Questions about the matrix below. Counting starts at 0.
1) Give the entry just right of the largest entry.
2) Give the entry in the bottom-left corner.
3) Give the entry at row 2, column 1.
4) Give the top-left entry.
5) Give the entry just left of the largest entry.
6) Give the entry at row 1, column 0.
7) Give the entry directly above the largest entry.
8) Give the entry just left of -3.38.
[[-0.47 -0.78  0.77 -6.13  0.14 -2.98 -0.18 -1.63 -0.58 -2.61 -2.93]
 [ 3.26  2.40  0.76  2.91 -0.09  1.00  2.85  4.27 -3.61  5.72  5.26]
 [-0.35  0.95  0.16 -3.73 -0.45 -2.32  0.41  1.63 -3.22 -0.22  0.89]
 [ 2.74 -0.10  2.19 -5.58  0.65 -2.58  2.11 -0.62 -1.48  0.83 -1.34]
 [-2.83  1.97 -1.22 -4.37 -1.40 -3.21 -0.86  3.59 -5.53 -1.38  2.42]
 [ 2.36 -1.59  1.73 -1.54  1.13 -0.06  0.99 -3.19  2.87 -0.13 -3.18]
 [ 2.81 -1.92  1.26  4.32  1.39  3.16  0.84 -3.57  5.54  1.34 -2.38]
 [-0.37 -1.52 -0.42  4.01  0.47  2.58 -1.11 -2.56  4.36 -0.88 -1.84]
 [-1.97  3.12 -1.32 -2.46 -1.59 -2.54  0.06  5.77 -7.25  0.95  5.05]
 [ 2.10 -2.49  0.94  4.60  1.46  3.44  0.14 -4.55  6.71  0.28 -3.38]
 [ 1.47  1.09  0.64 -0.55 -0.05 -0.50  1.43  1.93 -2.35  2.18  2.02]
 [ 0.09  1.71 -0.65  2.34 -0.60  0.65  0.56  3.22 -2.65  2.38  3.72]
 [-4.20 -2.52 -0.99 -4.46 -0.12 -1.91 -3.42 -4.43  3.19 -6.96 -5.86]
 [-0.56 -1.03 -0.38  2.15  0.24  1.40 -0.87 -1.78  2.76 -1.01 -1.44]
 [ 5.76  1.48  2.14  3.49  0.90  1.89  4.12  2.33 -1.27  6.88  3.76]]
1) 3.76
2) 5.76
3) 0.95
4) -0.47
5) -1.27
6) 3.26
7) -1.01
8) 0.28

Read these off the array that follows.
1) Find the largest entry in the last column.
2) Find the entry just left of 1.21.
3) Find the bottom-left entry.
4) Find the top-left entry.
5) Find the centre entry.
6) Find the first entry in the row that holds the largest entry.
7) Find the 5th entry, reading row by row.
8) Find the top-right entry.
[[-0.87  0.67  0.14  4.05  0.34  0.78  2.72]
 [-1.54  1.61 -3.96  0.48  1.43  6.62  4.36]
 [ 0.57 -0.60  0.42  0.30  0.62 -0.08  0.92]
 [-1.25  0.98  1.01  1.30 -1.98 -2.99 -2.82]
 [ 1.93 -2.17  3.25 -2.69 -0.84 -6.34 -4.76]
 [ 0.24 -0.34  0.23 -0.75  0.07 -0.36 -0.62]
 [ 0.21  0.16 -0.97  3.82  2.40  4.55  6.03]
 [-2.29  1.37  2.11  0.96 -3.93 -6.37 -6.36]
 [-0.36  0.35 -0.50  3.86  1.35  2.52  4.50]
 [ 2.40 -2.00  2.27  0.61  1.55 -1.57  1.02]
 [ 0.90 -0.72  0.26  1.26  1.50  1.33  2.70]
 [ 0.86 -0.89  1.16 -2.68 -0.63 -3.06 -3.51]
 [-0.90  1.04  0.50  5.46  0.43  1.21  3.04]]
1) 6.03
2) 0.43
3) -0.90
4) -0.87
5) 3.82
6) -1.54
7) 0.34
8) 2.72

Questions about the row below.
1) Give the second smallest entry.
2) Give the entry just left of 180.
3) Give the last entry.
[481 552 349 639 584 497 814 180]
1) 349
2) 814
3) 180

B = ((5, 4, 5, 5, 6, 4, 5, 5), (4, 5, 4, 5, 4, 5, 5, 5), (4, 4, 5, 4, 4, 4, 5, 5), (5, 5, 5, 5, 5, 5, 5, 5), (5, 5, 5, 5, 5, 5, 5, 5), (2, 6, 3, 5, 3, 7, 6, 6), (4, 4, 5, 4, 4, 4, 5, 4), (7, 6, 3, 7, 6, 6, 3, 5), (5, 4, 5, 5, 5, 4, 5, 5), (2, 3, 6, 3, 2, 3, 6, 3), (3, 4, 6, 4, 3, 3, 6, 3), (7, 3, 7, 4, 8, 3, 4, 4), (2, 6, 2, 5, 2, 8, 6, 7), (6, 5, 4, 6, 5, 5, 4, 5), (5, 5, 5, 5, 5, 5, 5, 5))
Report the first entry in reading order.
Answer: 5
The third entry in reading order: 5
The fourth entry in reading order: 5

grid =
584  649  596  628  449  423  332
403  507  397  564  744   97  401
558  453  638  824  342  317  645
474  438  530  149  448  206  358
480  682  636  599  504  279  505
535  615  607  637  469  542  697
472  372  588  962  454  486  730
858  762  575  335  594  443  555
Counting starts at 0.
What is the entry in the top-right corner?
A: 332
The entry in the top-left corner -> 584
What is the entry at row 0, column 2?
A: 596
What is the entry just right of the largest entry?
A: 454
What is the entry at row 2, column 0?
A: 558
The entry just right of 744: 97
The bottom-left entry is 858
What is the bottom-right entry?
A: 555
What is the entry in row 1 and column 0?
A: 403
The entry just left of 449 is 628
The entry in row 1 and column 1 is 507
The entry at row 1, column 2: 397
The entry directly above 645 -> 401
What is the entry directly above 858?
A: 472
The bottom entry of the column that holds the smallest entry is 443
What is the entry at row 2, column 1?
A: 453
What is the entry just left of 149?
A: 530

[[ 0.23 -0.07 -0.05 -0.06  0.00]
 [-0.08  0.69  2.82 -0.12  1.46]
 [ 7.23  1.88 -2.71  7.42  2.27]
 [-0.07  0.50  2.17 -0.09  1.15]]
Indices start at 0.
Which number is the entry just right of the smallest entry? 7.42
Which number is the entry just left of 7.42? -2.71
The entry in row 1 and column 0 -> -0.08
The entry just left of -0.05: -0.07
Which number is the entry at row 0, column 2? -0.05
Which number is the entry at row 0, column 0? 0.23
Which number is the entry just right of -0.06? 0.00
The top entry of the column that holds the largest entry -> -0.06
Which number is the entry just left of 0.50? -0.07
The bottom entry of the column that holds the largest entry -> -0.09
Which number is the entry just right of the largest entry? 2.27
The entry in row 2 and column 0 is 7.23
The entry just right of 0.50 -> 2.17
Which number is the entry at row 1, column 1? 0.69
Which number is the bottom-right entry? 1.15

[[48, 44, 51, 48, 47, 29, 53, 48, 48, 68], [40, 43, 51, 48, 47, 20, 53, 75, 41, 67], [42, 43, 53, 49, 47, 19, 56, 65, 43, 78]]
The entry just left of 75 -> 53
The entry just right of the smallest entry?
A: 56
The entry just left of 78: 43
